Below are the code and all the weights of a small trained network. Each question names an input and a class and asks about switching units off, where a switched-off unit gives its printed mean instead of its output.

import numpy as np


def w(rows, s, z=0):
    codes = np.array(rows[::2]) - 128.0
    scale = np.full(codes.shape[1], s)
    scale[-1] = z or s
    return codes * scale


def f(y):
    return y / 2 * (1 + np.tanh(0.7978845608 * (y + 0.044715 * y**3)))


def log_softmax(a):
    a = a - a.max(-1, keepdims=True)
    return a - np.log(np.exp(a).sum(-1, keepdims=True))


def net(x, mask):
    res = np.array(x, float).reshape(1, 8) / 4 @ E
    y = f(res @ A[0][:, :-1].T + A[0][:, -1])
    res = res + np.where(mask, y, B[0][:, -1]) @ B[0][:, :-1]
    return log_softmax(res[-1] @ U[:, :-1].T + U[:, -1])


A, B = {}, {}
E = w([
[85,172,110,40,45,155],'x0',
[165,106,126,113,156,105],'x1',
[42,23,144,221,174,197],'x2',
[120,114,255,134,73,75],'x3',
[181,215,160,189,92,132],'x4',
[124,91,119,183,131,121],'x5',
[166,180,196,104,222,197],'x6',
[169,70,132,131,108,212],'x7',
],0.0076)
A[0] = w([
[161,147,129,134,129,37,179],'N1',
[224,154,89,118,138,224,138],'N2',
[130,118,134,55,10,86,161],'N3',
[179,174,135,161,137,180,111],'N4',
[162,153,162,112,20,107,192],'N5',
[144,49,164,171,128,140,226],'N6',
[138,238,141,15,105,152,201],'N7',
[135,154,82,181,107,173,206],'N8',
[147,214,137,21,125,127,205],'N9',
[120,17,154,183,127,153,158],'N10',
[130,126,134,75,2,88,173],'N11',
[145,15,199,128,161,141,252],'N12',
[16,100,102,190,50,177,131],'N13',
[44,52,116,169,93,182,211],'N14',
[106,137,134,83,11,94,154],'N15',
[97,77,39,122,143,13,134],'N16',
[167,115,71,113,140,202,177],'N17',
[53,152,94,183,59,156,132],'N18',
[141,100,190,152,189,172,247],'N19',
[65,24,58,43,206,209,208],'N20',
],0.0084,0.0035)
B[0] = w([
[96,128,88,140,126,139,172],'N1',
[158,118,120,106,173,143,181],'N2',
[153,97,127,103,108,65,206],'N3',
[151,124,118,115,154,114,153],'N4',
[130,97,110,81,129,86,191],'N5',
[104,149,147,105,136,108,177],'N6',
[85,162,90,77,120,147,245],'N7',
[137,92,147,117,129,126,160],'N8',
[74,182,101,111,118,160,232],'N9',
[83,160,153,112,138,135,188],'N10',
[151,79,122,91,117,80,205],'N11',
[92,199,140,148,119,100,195],'N12',
[118,100,165,149,154,173,188],'N13',
[109,128,154,132,169,150,203],'N14',
[166,69,135,102,113,101,197],'N15',
[119,119,2,115,104,112,185],'N16',
[145,107,134,106,173,133,174],'N17',
[121,72,158,130,135,168,162],'N18',
[127,154,144,141,130,84,184],'N19',
[128,125,69,50,229,106,235],'N20',
],0.014,0.011)
U = w([
[119,171,216,203,122,113,184],'0',
[39,196,112,111,186,170,154],'1',
[250,77,108,103,173,81,161],'2',
[105,140,93,100,2,92,117],'3',
[189,159,192,167,143,145,2],'4',
[149,115,60,211,88,167,129],'5',
[242,180,118,135,128,215,24],'6',
[117,65,192,141,123,252,109],'7',
],0.009,0.0061)

Each question gives the input, the list of numbers given to net, and the class t.
The units are the neurons (one row each of A and B). Each row of codes is followed by its name. A weight is (code - 128) times the scale printed after its matrix; where a second scale follows, it is the last column's (A, B and U).
mask holds one flag per neuron, in row order. A switched-off neuron (its flag False) gives its mean, the last column of its row in B, instead of its output. The means were averaged over made-up inputs and are rounded, as every weight is.
A unit's drop is (log p(t) with every unit on - log p(t) with that unit switched off) / (log p(t) with every unit on - log p(t) with every unit switched off).
The circuit of an input: a set's keep is (log p(t) with only the set's units on - log p(t) with every unit switched off) / (log p(t) with every unit on - log p(t) with every unit switched off). Starting from the 12 units with the biggest drops (on a tie, the unit counted first), units are removed one at a time, each time the one whose removal leaves the highest keep (on an exact tie, the one counted first), for as long as the keep stays at least 0.8.
circuit, biggest first: the units of the circuit, biggest drop first
most important unit: the unit with the biggest drop
top k neurons: the k neurons with the biggest drops, biggest first
drop of u: that unit's drop, to one decimal
input [4,6,-1,-3,8,-1,-6,1], class 2: most important unit => N12
input [-6,-3,-6,2,-8,6,3,-5], class 3: circuit, biggest first => (N20, N14)
input [5,-6,2,4,0,-5,-1,6], class 7: circuit, biggest first => (N13, N20, N18)
input [-4,-3,3,8,-3,8,3,-5], class 0: circuit, biggest first => (N20, N7)
input [2,5,0,4,-6,-5,-4,0], class 2: top 3 neurons => (N7, N9, N15)
input [-2,-5,5,-2,6,-7,7,5], class 4: circuit, biggest first => (N9, N7, N20, N19)
input [1,-3,5,5,0,8,3,4], class 0: top 2 neurons => (N7, N9)
input [5,7,4,0,4,4,2,-8], class 0: circuit, biggest first => (N20, N7, N16)
input [-1,7,-2,5,7,5,3,8], class 0: top 2 neurons => (N20, N12)
input [-2,3,1,-7,-4,-2,2,1], class 2: top 2 neurons => (N9, N7)
input [-6,8,2,-2,-6,-7,6,8], class 1: top 2 neurons => (N12, N10)
input [-4,-6,-1,-6,4,-6,-6,6], class 7: top 2 neurons => (N20, N3)
input [6,8,-1,-1,4,7,-3,1], class 2: top 4 neurons => (N9, N12, N7, N10)
input [-8,3,2,4,3,8,-8,4], class 1: circuit, biggest first => (N10)
input [1,5,-8,8,-4,6,8,7], class 3: top 2 neurons => (N20, N14)
input [2,-1,3,1,0,-2,-4,7], class 7: drop of N16 => 0.1
input [4,-5,8,5,7,-5,-1,7], class 7: drop of N13 => 0.2
input [1,-7,4,6,-6,-1,-4,-5], class 7: drop of N14 => 0.1
input [3,0,1,2,4,-4,-4,4], class 2: drop of N16 => 0.1
input [7,4,2,-2,-4,-4,-4,-8], class 3: most important unit => N16
